 31 -24  -3   3  -3  -9
 -4  24  32  16  27 -32
-10   0   5  -9   4  30
-24   2 -16 -12 -18  24
->
 -4  24  32  16  27 -32
-24   2 -16 -12 -18  24
-10   0   5  -9   4  30
 31 -24  -3   3  -3  -9

-23  30 -24  29  17 -24  30  28  17  29  31  30 -15  30
 33 -28  36 -27 -12  36 -28 -25 -12 -27 -29 -28  22 -28
 21  -7  21  -7  -1  21  -8  -6  -1  -7  -8  -8  18  -7
->
-23  30 -24  29  17 -24  30  28  17  29  31  30 -15  30
 21  -7  21  -7  -1  21  -8  -6  -1  -7  -8  -8  18  -7
 33 -28  36 -27 -12  36 -28 -25 -12 -27 -29 -28  22 -28

-27  14 -34
-25  27 -19
 35  29   9
 -4   2  15
 -6 -20  21
 -8 -33  20
-40 -22  -7
 14 -37  -2
->
 35  29   9
-25  27 -19
-27  14 -34
 -4   2  15
 -6 -20  21
-40 -22  -7
 -8 -33  20
 14 -37  -2

  6   1  11 -14
  8  11  -5 -21
  6   7   3  -4
 14  14   3  10
-11 -10  19 -40
  6   8   7   0
  5  -4   3 -22
 -8 -11  13 -30
  0   9 -15 -20
->
 14  14   3  10
  8  11  -5 -21
  0   9 -15 -20
  6   8   7   0
  6   7   3  -4
  6   1  11 -14
  5  -4   3 -22
-11 -10  19 -40
 -8 -11  13 -30

 -3  35
  1 -37
 34   1
  2 -33
 -2  36
->
 -2  36
 -3  35
 34   1
  2 -33
  1 -37

-37  10
 23 -17
 -3  11
 -3 -23
 12  -6
 29 -11
 11   3
 23   9
->
 -3  11
-37  10
 23   9
 11   3
 12  -6
 29 -11
 23 -17
 -3 -23

 37  19  10  22  10  -1   6 -15  -3  -1  -2   6  11
  1 -14 -22  -5   4   4  -5 -15 -17 -10 -10  -5 -12
 -4 -15 -10 -12 -21  -9 -11 -11  -2 -12   0 -11   6
 14   0   2  -4   9  11  14  -9   2   1 -14  14 -13
 19  28  29  15   7  -4  -1  -7   1   0  -8  -1   8
->
 19  28  29  15   7  -4  -1  -7   1   0  -8  -1   8
 37  19  10  22  10  -1   6 -15  -3  -1  -2   6  11
 14   0   2  -4   9  11  14  -9   2   1 -14  14 -13
  1 -14 -22  -5   4   4  -5 -15 -17 -10 -10  -5 -12
 -4 -15 -10 -12 -21  -9 -11 -11  -2 -12   0 -11   6

  6  -7  -4  -5   7  -1  -1  13  -5
-42  -1  37 -23 -22  14 -37 -20   1
 -2   1 -15  13 -14 -13 -13 -13   0
-34  -2  29 -21 -16  12 -30 -14   0
-12  12   0  -3 -22   5  25 -18   7
->
-12  12   0  -3 -22   5  25 -18   7
 -2   1 -15  13 -14 -13 -13 -13   0
-42  -1  37 -23 -22  14 -37 -20   1
-34  -2  29 -21 -16  12 -30 -14   0
  6  -7  -4  -5   7  -1  -1  13  -5

-29 -18   4  31   6
 38  23  -6 -40  -9
 16  10  -3 -17  -4
->
 38  23  -6 -40  -9
 16  10  -3 -17  -4
-29 -18   4  31   6
---
 -9   0  -5 -14  -4
  5 -13 -10  35 -11
 26 -12  -6  11 -31
 16  -9 -20   2 -30
 17 -10   1  -1 -19
->
-13 -10
-12  -6

-17 -26 -12 -22
-11 -25 -13 -20
 28  33  34  34
 33  34  33  35
-14 -22  -6 -18
->
-25 -13
 33  34

 -9 -16  -7
-15 -24 -17
-11 -21 -12
 24  35  22
->
-24 -17
-21 -12

 -1 -21  41
  7  15 -15
  0  13 -23
 -9  22 -16
->
 15 -15
 13 -23

 25  26  29  33
-11 -14 -10 -13
 23  22  26  26
 27  30  31  37
 -9  -6  -7  -9
->
-14 -10
 22  26

 21 -20 -35 -28
 21 -20 -35 -29
 25 -25 -37 -30
->
-20 -35
-25 -37
---
 28  -7 -13
-34   2   9
->
-13   2

  6 -20 -16  -9
-29  10   8 -21
  0  -7 -16 -35
->
-9  8 -7

 36  -9  20 -26
 19   3   6 -25
 18  -6  11 -12
 -5  -5   0  13
->
-26   6  -6  -5

 -1 -12  -7   1 -15
 26  29  29   6  22
 39  35  39  13  22
 36  34  38  12  23
->
-15   6  39  34

 10  -3  -4 -19
-14 -10  -1   5
-19   1   1  -2
 -5   0   2 -35
->
-19  -1   1  -5

 15  26 -15  -8
 29  18 -21 -38
->
 -8 -21

 -4  37  21
 -9  -2  24
  1 -39   3
  9  10 -20
 -5 -13  22
->
21 -2  1
---
  6   0 -11 -11   1  -8 -13 -37 -14  13 -14  30  -4
  7  -7  -5 -40  -6   7   4   7   5   9   6   2  -5
 10  18 -16  37  29 -11  -5 -35 -18  24 -27  -8  30
  6  -8   9   4 -12   6  14  17  14 -26  13   5 -11
  1  16   9  -3 -14  -3  -4  35 -11   6   6  -5 -27
 -3   3  13  -8  -2  -7  -9   6  -3 -27  12 -29 -16
 -7  25  14  -9 -13  -5  27   5  -2   4   1  12 -24
->
 -7  -3   1   6  10   7   6
 25   3  16  -8  18  -7   0
 14  13   9   9 -16  -5 -11
 -9  -8  -3   4  37 -40 -11
-13  -2 -14 -12  29  -6   1
 -5  -7  -3   6 -11   7  -8
 27  -9  -4  14  -5   4 -13
  5   6  35  17 -35   7 -37
 -2  -3 -11  14 -18   5 -14
  4 -27   6 -26  24   9  13
  1  12   6  13 -27   6 -14
 12 -29  -5   5  -8   2  30
-24 -16 -27 -11  30  -5  -4

-11  30  -5   2  -7   1  -8   1
 -7 -13   5  -4   0   2   2   4
 -6 -13   8  -4  -1   1  14  10
-11  -4   2  -4  -1   5  12   1
 -7 -25   2   7   3   1  20  18
 -1 -34  -1   2  20   2   7   9
 -5 -25  15   0  -6  -3   9   2
  3 -13  13   3   3   5   5   2
  6   6   2   7  -7   2  -4 -11
  1 -17  13   4  -7   2   8   4
 -4   6   8   4  -5   6   0   2
  8 -12   7   3  14   7   5   4
->
  8  -4   1   6   3  -5  -1  -7 -11  -6  -7 -11
-12   6 -17   6 -13 -25 -34 -25  -4 -13 -13  30
  7   8  13   2  13  15  -1   2   2   8   5  -5
  3   4   4   7   3   0   2   7  -4  -4  -4   2
 14  -5  -7  -7   3  -6  20   3  -1  -1   0  -7
  7   6   2   2   5  -3   2   1   5   1   2   1
  5   0   8  -4   5   9   7  20  12  14   2  -8
  4   2   4 -11   2   2   9  18   1  10   4   1

-31  20 -23
  9 -30 -24
-13  18  -1
 11 -18  11
 19 -20   3
-19 -23 -26
-22  -6 -30
->
-22 -19  19  11 -13   9 -31
 -6 -23 -20 -18  18 -30  20
-30 -26   3  11  -1 -24 -23

-10   5 -35   2  -1 -14   3   2
-17  20  17  21   7   8  11  -7
-15   5 -15 -22 -11   9  -3 -11
 16 -11 -15 -24 -16  -6   7 -14
-29  15  16   8  10  11  19  -3
  5  11  10  20  12  11   1   0
-19  -3   4  -7  -6  12  -5  -3
->
-19   5 -29  16 -15 -17 -10
 -3  11  15 -11   5  20   5
  4  10  16 -15 -15  17 -35
 -7  20   8 -24 -22  21   2
 -6  12  10 -16 -11   7  -1
 12  11  11  -6   9   8 -14
 -5   1  19   7  -3  11   3
 -3   0  -3 -14 -11  -7   2

  2  -8  -5  31 -10 -16  -4 -13 -14 -19  -3
 -7  -4 -10 -13   7   7   6   8  10  12 -16
 21 -14   5  18 -18 -20 -22 -17  -7 -18  18
 11 -14  -5   1  -4  -2 -10  -2  -9 -11  -3
 -9 -13  10 -14  18  16  -5   3  10  -6  11
-12   1  -5 -26  10   8  23  16  13   2 -10
 -2  -3  28 -19   9  19  12  -4  -3  15  20
->
 -2 -12  -9  11  21  -7   2
 -3   1 -13 -14 -14  -4  -8
 28  -5  10  -5   5 -10  -5
-19 -26 -14   1  18 -13  31
  9  10  18  -4 -18   7 -10
 19   8  16  -2 -20   7 -16
 12  23  -5 -10 -22   6  -4
 -4  16   3  -2 -17   8 -13
 -3  13  10  -9  -7  10 -14
 15   2  -6 -11 -18  12 -19
 20 -10  11  -3  18 -16  -3

 40 -17 -28  28   7   0
-28  16  33 -20 -11  -1
->
-28  40
 16 -17
 33 -28
-20  28
-11   7
 -1   0
---
 -2  32 -16
  0   2   3
->
 32 -16
  2   3

 10  35 -15 -13
 10 -10 -16   6
 -5 -16   9   9
-11 -23  27  14
 -8 -33  -8  23
->
 35 -15
-10 -16

34 17 32  3
 4  9  9  7
41 21 41 30
->
17 32
 9  9

  7  24  24
 -1 -15 -19
  0 -15 -20
 10  21  20
 -3  26  32
->
 24  24
-15 -19

 -5  -8   3  16  -7
-10 -17  13  29  -8
 -6 -10   6  19  -7
 -3  -7  -7  19 -14
->
 -8   3
-17  13

 6  1 12 35
 1 15 33  5
 0 17 33  4
30 20  1  3
 9 36  8  0
->
 1 12
15 33

 3 19 31
27 22  2
27  2 24
->
19 31
22  2

-42  -6 -23
 -8   4   0
-14  -1  -6
->
 -6 -23
  4   0

 29  -5 -17
 -1   0   0
  5  -3   2
-12 -35 -14
->
 -5 -17
  0   0
